Below are the code and all the weights of a small trained network. Each question names an input and a class and asks about switching units off, where a switched-off unit gives its printed mean instead of its output.

import numpy as np


def w(rows, s, z=0):
    codes = np.array(rows[::2]) - 128.0
    scale = np.full(codes.shape[1], s)
    scale[-1] = z or s
    return codes * scale


def f(y):
    return np.maximum(y, 0)


def log_softmax(a):
    a = a - a.max(-1, keepdims=True)
    return a - np.log(np.exp(a).sum(-1, keepdims=True))


def net(x, mask):
    res = np.array(x, float).reshape(1, 6) / 4 @ E
    y = f(res @ A[0][:, :-1].T + A[0][:, -1])
    res = res + np.where(mask, y, B[0][:, -1]) @ B[0][:, :-1]
    return log_softmax(res[-1] @ U[:, :-1].T + U[:, -1])


A, B = {}, {}
E = w([
[141,100,146,49,191,98,18,166],'x0',
[125,118,126,192,150,110,86,210],'x1',
[149,219,168,77,48,175,126,143],'x2',
[83,145,254,133,124,44,145,197],'x3',
[97,52,61,35,65,70,141,112],'x4',
[173,83,132,123,88,206,177,91],'x5',
],0.0079)
A[0] = w([
[110,140,114,254,114,222,208,83,218],'n0',
[75,92,131,49,6,146,214,122,121],'n1',
[241,166,180,40,111,148,95,136,134],'n2',
[163,147,76,172,179,128,44,143,177],'n3',
[80,152,169,103,66,72,177,116,165],'n4',
[184,178,213,97,90,168,91,131,168],'n5',
[77,77,112,59,51,179,225,160,253],'n6',
],0.0078,0.0029)
B[0] = w([
[134,175,216,192,169,51,164,196,255],'n0',
[170,126,211,148,254,137,220,116,230],'n1',
[61,122,147,53,66,152,63,137,191],'n2',
[92,172,165,91,152,160,104,176,191],'n3',
[174,178,229,171,157,104,131,139,197],'n4',
[67,139,108,119,110,24,86,247,201],'n5',
[237,101,165,209,211,133,219,76,236],'n6',
],0.0092)
U = w([
[194,8,34,31,110,192,172,2,4],'0',
[134,123,106,60,18,102,84,159,186],'1',
[146,131,217,217,171,140,228,140,170],'2',
],0.0089,0.0031)

Each question gives the input, the list of numbers given to net, and the class t.
The units are the neurons (one row each of A and B). Each row of codes is followed by its name. A weight is (code - 128) times the scale printed after its matrix; where a second scale follows, it is the last column's (A, B and U).
mask holds one flag per neuron, in row order. A switched-off neuron (its flag False) gives its mean, the last column of its row in B, instead of its output. The means were averaged over made-up inputs and are rounded, as every weight is.
A unit's drop is (log p(t) with every unit on - log p(t) with that unit switched off) / (log p(t) with every unit on - log p(t) with every unit switched off).
The circuit of an input: a set's keep is (log p(t) with only the set's units on - log p(t) with every unit switched off) / (log p(t) with every unit on - log p(t) with every unit switched off). Starting from all 7 units, units are removed one at a time, each time the one whose removal leaves the highest keep (on an exact tie, the one counted first), for as long as the keep stays at least 0.8.
units of the circuit, in order: the units of the circuit, biggest drop first
top k neurons: the k neurons with the biggest drops, biggest first
drop when u is switched off: that unit's drop, to one decimal
input [3,3,6,-7,8,3], class 0: units of the circuit, in order : (n0)
input [0,6,5,2,3,-2], class 1: top 2 neurons : (n0, n1)
input [5,0,-6,-3,4,-5], class 1: units of the circuit, in order : (n6, n1)
input [8,5,0,-7,8,-1], class 0: top 3 neurons : (n0, n5, n4)
input [4,0,-8,-2,2,-4], class 1: top 3 neurons : (n6, n1, n0)
input [6,1,-7,-8,3,2], class 0: top 2 neurons : (n0, n5)
input [6,-7,8,-5,8,-1], class 2: top 2 neurons : (n1, n6)
input [2,-5,-7,0,3,5], class 0: drop when n5 is switched off : 0.1
input [7,3,-2,1,-2,-6], class 1: drop when n0 is switched off : 0.2
input [8,3,-6,-6,-3,-6], class 1: drop when n6 is switched off : 0.3
